Here is a tiny trained network, its code and every weight. The questions are about switching its units off for an input and a class, where a switched-off unit gives its printed mean instead of its output.

import numpy as np


def w(rows, s, z=0):
    codes = np.array(rows[::2]) - 128.0
    scale = np.full(codes.shape[1], s)
    scale[-1] = z or s
    return codes * scale


def norm(h):
    return h / np.sqrt((h * h).mean(-1, keepdims=True) + 1e-5)


def f(y):
    return np.maximum(y, 0)


def log_softmax(a):
    a = a - a.max(-1, keepdims=True)
    return a - np.log(np.exp(a).sum(-1, keepdims=True))


def net(x, mask):
    res = np.array(x, float).reshape(1, 5) / 4 @ E
    u = 0
    for l in range(4):
        y = f(norm(res) @ A[l][:, :-1].T + A[l][:, -1])
        res = res + np.where(mask[u : u + 7], y, B[l][:, -1]) @ B[l][:, :-1]
        u += 7
    return log_softmax(norm(res)[-1] @ U[:, :-1].T + U[:, -1])


A, B = {}, {}
E = w([
[82,126,104,127,91,179,200,68],'x0',
[109,31,227,169,189,163,130,200],'x1',
[159,118,211,138,2,48,168,140],'x2',
[46,136,143,158,215,107,200,185],'x3',
[227,195,63,209,139,168,209,212],'x4',
],0.0099)
A[0] = w([
[141,108,204,135,132,61,135,197,93],'0.n0',
[66,148,149,178,136,133,193,133,41],'0.n1',
[187,205,121,132,110,142,109,124,140],'0.n2',
[106,116,101,159,186,215,140,146,74],'0.n3',
[108,143,169,216,85,144,167,173,2],'0.n4',
[129,86,122,203,143,97,149,250,74],'0.n5',
[47,146,147,105,114,85,135,187,222],'0.n6',
],0.011,0.0032)
B[0] = w([
[159,86,230,93,121,103,140,116,223],'0.n0',
[166,101,122,76,107,188,224,59,190],'0.n1',
[188,132,61,69,70,215,110,64,219],'0.n2',
[36,125,70,56,169,150,97,71,240],'0.n3',
[146,114,231,3,139,139,221,155,189],'0.n4',
[194,157,251,165,179,206,193,243,253],'0.n5',
[167,34,170,127,155,161,148,26,224],'0.n6',
],0.0074,0.0066)
A[1] = w([
[123,124,182,198,131,120,185,235,85],'1.n0',
[189,136,90,140,109,113,82,154,91],'1.n1',
[155,125,69,174,88,107,206,79,124],'1.n2',
[67,72,123,207,115,65,144,129,1],'1.n3',
[121,78,148,197,90,151,93,255,107],'1.n4',
[178,112,112,206,158,143,155,158,82],'1.n5',
[101,102,75,241,80,40,134,118,10],'1.n6',
],0.013,0.012)
B[1] = w([
[162,171,203,149,180,133,182,119,253],'1.n0',
[129,138,138,161,87,144,155,46,179],'1.n1',
[119,146,110,113,102,174,149,79,236],'1.n2',
[142,124,43,253,69,167,189,49,128],'1.n3',
[118,111,224,132,185,139,123,125,188],'1.n4',
[76,198,101,63,144,150,133,142,172],'1.n5',
[77,205,119,94,121,83,99,33,128],'1.n6',
],0.014,0.0049)
A[2] = w([
[95,142,100,133,214,143,113,204,134],'2.n0',
[152,115,174,230,149,92,91,228,67],'2.n1',
[103,128,152,156,98,42,93,128,119],'2.n2',
[246,170,88,143,150,88,53,134,95],'2.n3',
[71,65,158,120,103,113,55,118,112],'2.n4',
[171,149,103,178,86,115,144,106,138],'2.n5',
[160,133,62,184,84,43,195,200,11],'2.n6',
],0.012,0.011)
B[2] = w([
[139,88,150,171,145,78,109,109,253],'2.n0',
[186,152,214,111,108,194,189,165,169],'2.n1',
[59,92,123,47,149,128,132,105,159],'2.n2',
[75,177,155,209,94,206,201,57,180],'2.n3',
[111,104,109,115,179,100,71,122,239],'2.n4',
[104,84,121,163,63,153,123,123,219],'2.n5',
[198,132,155,35,98,228,143,9,128],'2.n6',
],0.015,0.0046)
A[3] = w([
[100,117,61,172,206,122,103,173,1],'3.n0',
[153,82,162,114,112,95,214,210,92],'3.n1',
[165,164,64,150,217,168,91,158,101],'3.n2',
[79,147,122,118,247,168,76,116,176],'3.n3',
[169,244,96,136,42,172,55,130,142],'3.n4',
[189,62,133,195,197,169,133,135,222],'3.n5',
[83,81,109,98,149,71,24,142,122],'3.n6',
],0.012,0.0046)
B[3] = w([
[97,77,103,91,164,69,54,114,154],'3.n0',
[162,147,149,126,184,155,143,144,183],'3.n1',
[110,82,93,112,147,73,90,154,170],'3.n2',
[146,86,120,148,97,112,93,90,245],'3.n3',
[6,116,138,125,105,188,153,82,197],'3.n4',
[158,117,122,128,135,86,116,109,227],'3.n5',
[126,111,103,175,181,62,65,154,202],'3.n6',
],0.02,0.011)
U = w([
[99,42,69,76,193,66,10,158,163],'0',
[66,165,37,84,36,206,155,93,190],'1',
[231,154,228,173,196,176,211,247,255],'2',
[181,144,16,235,67,80,127,166,6],'3',
],0.014,0.0074)

Each question gives the input, the list of numbers given to net, and the class t.
The units are the neurons (one row each of A and B). Each row of codes is followed by its name. A weight is (code - 128) times the scale printed after its matrix; where a second scale follows, it is the last column's (A, B and U).
mask holds one flag per neuron, layer by layer. A switched-off neuron (its flag False) gives its mean, the last column of its row in B, instead of its output. The means were averaged over made-up inputs and are rounded, as every weight is.
A unit's drop is (log p(t) with every unit on - log p(t) with that unit switched off) / (log p(t) with every unit on - log p(t) with every unit switched off).
The circuit of an input: a set's keep is (log p(t) with only the set's units on - log p(t) with every unit switched off) / (log p(t) with every unit on - log p(t) with every unit switched off). Starting from the 12 units with the biggest drops (on a tie, the unit counted first), units are removed one at a time, each time the one whose removal leaves the highest keep (on an exact tie, the one counted first), for as long as the keep stays at least 0.8.
units of the circuit, in order: the units of the circuit, biggest drop first
unit that matters most: the unit with the biggest drop
top k neurons: the k neurons with the biggest drops, biggest first
k most important neurons of layer l: the k neurons of layer l with the biggest drops, biggest first
drop when u is switched off: that unit's drop, to one decimal
input [6,0,0,4,-5], class 1: units of the circuit, in order	3.n6
input [-7,-5,-1,6,1], class 2: top 3 neurons	0.n3; 0.n5; 1.n0
input [3,2,-3,-3,8], class 0: top 3 neurons	3.n2; 0.n3; 2.n0
input [6,6,-7,5,8], class 0: top 2 neurons	0.n3; 3.n2
input [-3,-2,2,8,-4], class 2: 3 most important neurons of layer 0	0.n3; 0.n1; 0.n0
input [6,7,4,3,-6], class 2: 2 most important neurons of layer 3	3.n2; 3.n0
input [5,-1,7,2,0], class 2: top 4 neurons	0.n4; 3.n4; 3.n1; 0.n2
input [8,0,3,8,-3], class 1: 2 most important neurons of layer 1	1.n2; 1.n0
input [-3,4,-3,-2,0], class 2: top 4 neurons	0.n5; 0.n2; 2.n1; 0.n6
input [3,-2,1,-8,-4], class 1: 2 most important neurons of layer 0	0.n3; 0.n0
input [-7,8,-7,1,1], class 2: top 2 neurons	0.n5; 2.n1
input [0,6,4,7,-8], class 2: drop when 0.n1 is switched off	0.1
input [0,2,-7,6,6], class 0: drop when 0.n3 is switched off	1.1
input [-6,-5,5,0,6], class 1: unit that matters most	0.n2
input [-4,1,-4,-1,7], class 0: drop when 1.n5 is switched off	0.6
